Below are the code and all the weights of a small trained network. Each question names an input and a target symbol and asks about switching units off, where a switched-off unit gives its printed mean instead of its output.

import numpy as np


def w(rows, s, z=0):
    codes = np.array(rows[::2]) - 128.0
    scale = np.full(codes.shape[1], s)
    scale[-1] = z or s
    return codes * scale


def norm(h):
    return h / np.sqrt((h * h).mean(-1, keepdims=True) + 1e-5)


def f(y):
    return np.maximum(y, 0)


def softmax(a):
    e = np.exp(a - a.max(-1, keepdims=True))
    return e / e.sum(-1, keepdims=True)


def log_softmax(a):
    a = a - a.max(-1, keepdims=True)
    return a - np.log(np.exp(a).sum(-1, keepdims=True))


def net(x, mask):
    ids = ['αβδηθλμπστφψω'.index(c) for c in x.split()]
    T = len(ids)
    res = E[ids] + P[:T]
    u = 0
    for l in range(2):
        r = norm(res)
        for j in range(2):
            rows = slice(2 * j, 2 * j + 2)
            q, k, v = (r @ M[l][rows].T for M in (Q, K, V))
            z = softmax(np.where(np.tri(T) > 0, q @ k.T / 2**0.5, -1e9)) @ v
            o = O[l][rows]
            res = res + np.where(mask[u + j], z, o[:, -1]) @ o[:, :-1]
        u += 2
        y = f(norm(res) @ A[l][:, :-1].T + A[l][:, -1])
        res = res + np.where(mask[u : u + 4], y, B[l][:, -1]) @ B[l][:, :-1]
        u += 4
    return log_softmax(norm(res)[-1] @ U[:, :-1].T + U[:, -1])


Q, K, V, O, A, B = {}, {}, {}, {}, {}, {}
E = w([
[115,132,151,110,88,143,79,159,177,157,133,144],'α',
[128,166,144,104,103,109,125,132,107,106,164,134],'β',
[127,156,144,137,182,170,143,39,112,110,146,138],'δ',
[81,168,11,255,151,60,111,107,158,105,163,85],'η',
[97,89,105,116,94,124,76,148,154,174,160,230],'θ',
[111,97,133,127,151,182,90,152,71,62,136,42],'λ',
[168,167,79,72,113,122,168,69,64,84,96,114],'μ',
[166,147,117,62,128,82,144,161,121,166,138,138],'π',
[167,81,103,93,139,85,126,106,133,144,55,117],'σ',
[152,168,142,159,114,146,105,108,162,108,102,130],'τ',
[166,142,148,121,103,159,178,139,157,150,197,121],'φ',
[126,75,149,93,183,148,71,200,95,130,145,90],'ψ',
[106,146,117,170,119,170,195,131,73,96,127,135],'ω',
],0.0078)
P = w([
[100,170,50,78,154,203,93,142,107,154,117,43],'0',
[114,181,87,102,134,202,129,42,150,3,113,95],'1',
[110,144,80,70,161,142,111,161,132,139,160,147],'2',
[116,163,120,111,149,175,127,56,141,3,122,105],'3',
[143,137,82,91,133,131,131,167,115,142,174,163],'4',
[114,156,146,126,146,154,131,58,141,34,127,106],'5',
[180,139,100,116,115,117,121,180,103,159,186,169],'6',
[118,154,168,132,139,137,140,64,133,42,129,110],'7',
[200,137,115,141,91,100,137,179,97,178,191,169],'8',
[120,146,192,141,145,101,138,78,145,60,128,116],'9',
[208,133,140,149,54,73,152,195,98,182,187,172],'10',
],0.0037)
Q[0] = w([
[148,175,163,90,113,62,117,111,39,98,165,169],'L0H0',
[69,159,129,201,158,163,197,115,71,33,132,101],'L0H0',
[127,132,103,56,66,84,117,127,125,146,151,181],'L0H1',
[183,116,121,6,117,148,97,220,226,233,187,124],'L0H1',
],0.018)
K[0] = w([
[117,150,242,169,128,89,203,127,107,118,166,123],'L0H0',
[42,170,94,203,129,159,173,110,25,77,54,123],'L0H0',
[141,130,168,157,76,41,146,92,120,158,141,175],'L0H1',
[154,113,253,158,133,68,192,147,183,21,130,187],'L0H1',
],0.017)
V[0] = w([
[118,55,179,102,126,148,210,138,230,144,154,104],'L0H0',
[42,242,58,100,197,175,93,64,97,104,150,34],'L0H0',
[191,103,165,135,94,131,112,171,160,46,136,207],'L0H1',
[169,133,22,170,86,196,62,129,32,255,138,108],'L0H1',
],0.0043)
O[0] = w([
[130,96,191,136,219,140,140,54,163,196,159,130,86],'L0H0',
[189,206,28,72,61,183,149,182,210,126,203,38,255],'L0H0',
[148,167,126,193,75,129,60,156,95,156,98,76,97],'L0H1',
[99,78,211,87,176,33,128,137,158,108,125,254,175],'L0H1',
],0.0021,0.0049)
A[0] = w([
[142,118,148,136,61,137,63,140,197,187,26,137,130],'L0N0',
[107,134,112,106,87,114,122,197,143,216,165,169,81],'L0N1',
[124,140,191,167,76,149,122,103,243,83,1,93,4],'L0N2',
[201,54,49,57,160,100,130,128,94,196,31,117,176],'L0N3',
],0.0089,0.0031)
B[0] = w([
[53,204,153,124,44,191,121,114,127,153,102,89,219],'L0N0',
[169,50,131,186,112,118,155,88,124,96,117,162,253],'L0N1',
[224,108,58,139,219,90,131,172,130,57,118,198,181],'L0N2',
[100,152,74,150,90,56,166,75,92,254,91,92,237],'L0N3',
],0.0062,0.0047)
Q[1] = w([
[93,109,107,96,130,132,182,201,65,160,196,202],'L1H0',
[110,85,133,186,153,130,127,75,108,75,95,78],'L1H0',
[106,131,87,207,139,170,84,186,209,251,18,160],'L1H1',
[92,177,172,112,122,183,169,174,118,84,91,53],'L1H1',
],0.016)
K[1] = w([
[104,202,202,128,189,77,198,86,63,121,135,183],'L1H0',
[89,53,69,136,122,158,167,134,141,102,99,97],'L1H0',
[119,140,45,253,170,216,91,106,154,213,75,191],'L1H1',
[116,130,185,103,209,184,140,140,109,74,10,69],'L1H1',
],0.015)
V[1] = w([
[146,46,108,141,43,91,137,193,192,99,70,58],'L1H0',
[114,88,136,184,133,137,243,181,128,74,67,108],'L1H0',
[69,136,192,219,123,68,75,60,87,112,185,72],'L1H1',
[2,97,76,120,96,163,173,152,199,204,143,87],'L1H1',
],0.0064)
O[1] = w([
[199,84,50,206,157,204,79,23,67,148,110,97,112],'L1H0',
[83,182,153,231,189,125,134,146,20,133,129,121,195],'L1H0',
[161,136,4,31,125,155,120,132,145,24,167,152,4],'L1H1',
[133,81,169,150,163,7,93,133,64,64,146,254,80],'L1H1',
],0.0026,0.003)
A[1] = w([
[119,14,58,144,138,109,91,222,127,215,31,158,3],'L1N0',
[146,101,58,105,160,55,111,200,115,252,121,131,46],'L1N1',
[81,99,115,49,131,118,26,212,73,213,124,84,94],'L1N2',
[101,184,106,109,141,131,107,102,145,93,91,104,93],'L1N3',
],0.013,0.0025)
B[1] = w([
[56,96,105,211,106,73,121,167,226,118,141,2,212],'L1N0',
[197,147,222,84,137,197,132,113,96,53,94,175,253],'L1N1',
[120,105,59,103,141,132,110,146,58,197,187,169,185],'L1N2',
[123,92,153,139,136,99,117,150,126,173,122,142,230],'L1N3',
],0.0096,0.0054)
U = w([
[38,99,28,230,132,24,103,112,220,142,155,85,114],'α',
[86,157,225,22,91,56,104,185,205,165,183,155,143],'β',
[210,153,45,138,208,69,82,126,165,56,113,210,205],'δ',
[205,149,197,23,132,202,118,103,32,104,80,173,39],'η',
[117,3,163,112,176,179,65,191,81,88,140,33,109],'θ',
[158,18,183,169,221,185,190,28,170,224,177,178,116],'λ',
[177,191,144,185,133,160,57,240,168,221,48,175,77],'μ',
[178,215,30,110,46,210,178,138,147,129,184,13,150],'π',
[41,99,138,143,34,197,58,37,135,91,124,215,124],'σ',
[10,218,185,183,177,129,181,157,28,107,127,124,172],'τ',
[103,93,36,87,167,139,67,160,43,207,207,184,149],'φ',
[168,110,197,134,124,93,152,79,189,26,5,38,6],'ψ',
[135,125,55,95,98,19,197,46,79,221,66,123,134],'ω',
],0.0049,0.0025)

Each question gives the input, a string of symbols that net reads in full, and the target symbol t.
The units are the heads (2 rows each of Q, K, V and O) and the neurons (one row each of A and B). Each row of codes is followed by its name. A weight is (code - 128) times the scale printed after its matrix; where a second scale follows, it is the last column's (O, A, B and U).
mask holds one flag per unit, layer by layer, with each layer's heads first. A switched-off unit (its flag False) gives its mean, the last column of its rows in O or B, instead of its output. The means were averaged over made-up inputs and are rounded, as every weight is.
A unit's drop is (log p(t) with every unit on - log p(t) with that unit switched off) / (log p(t) with every unit on - log p(t) with every unit switched off).
The circuit of an input: a set's keep is (log p(t) with only the set's units on - log p(t) with every unit switched off) / (log p(t) with every unit on - log p(t) with every unit switched off). Starting from all 12 units, units are removed one at a time, each time the one whose removal leaves the highest keep (on an exact tie, the one counted first), for as long as the keep stays at least 0.8.
circuit, biggest first: the units of the circuit, biggest drop first
most important unit: the unit with the biggest drop
k most important neurons: the k neurons with the biggest drops, biggest first
top k neurons in layer l: the k neurons of layer l with the biggest drops, biggest first
drop when u is switched off: that unit's drop, to one decimal
input β φ η β β β τ β δ π, target η: 4 most important neurons : L1N1, L0N1, L1N2, L0N0
input β β ω ω μ β δ σ δ α, target μ: circuit, biggest first : L0N0, L0N2, L1N3
input φ τ ω β ω ω β, target τ: most important unit : L0N1
input α φ λ λ τ α φ α β, target π: circuit, biggest first : L1H1, L1N3
input ω β ω, target π: 2 most important neurons : L1N1, L0N3
input β β α β φ α β β θ, target α: 3 most important neurons : L0N1, L1N0, L1N1
input φ β φ α λ τ φ μ, target ω: top 3 neurons in layer 1 : L1N1, L1N0, L1N3
input τ β β α, target μ: 4 most important neurons : L0N0, L0N2, L1N3, L1N0
input ω ψ α σ η, target δ: circuit, biggest first : L0N3, L1N0, L1H1
input μ θ β δ, target λ: circuit, biggest first : L1N3, L1N0, L1N1, L0N3
input ψ β β α ψ σ β β λ, target φ: 2 most important neurons : L1N2, L0N1
input β φ φ β μ σ τ ω α, target σ: circuit, biggest first : L0N0, L0N1
input τ θ β β θ ω β β μ, target η: 2 most important neurons : L1N1, L0N1
input μ β λ α α β φ β, target β: most important unit : L1N1
input β ψ θ μ β β ω λ β, target τ: top 3 neurons in layer 0 : L0N1, L0N3, L0N2
input β τ β α φ φ α β β φ, target π: 2 most important neurons : L1N1, L1N0
input τ β φ β φ θ β, target λ: top 2 neurons in layer 0 : L0N1, L0N3
input θ τ φ, target λ: 3 most important neurons : L1N0, L1N1, L0N3
input β η η δ ω σ ψ β θ, target α: 3 most important neurons : L1N0, L0N1, L1N1
input π φ β ψ, target φ: most important neuron : L1N2
input θ φ φ, target λ: top 2 neurons in layer 1 : L1N0, L1N1
input φ ω π β φ φ β, target λ: 2 most important neurons : L0N1, L1N0
input β δ δ, target β: drop when L0N1 is switched off : 0.1
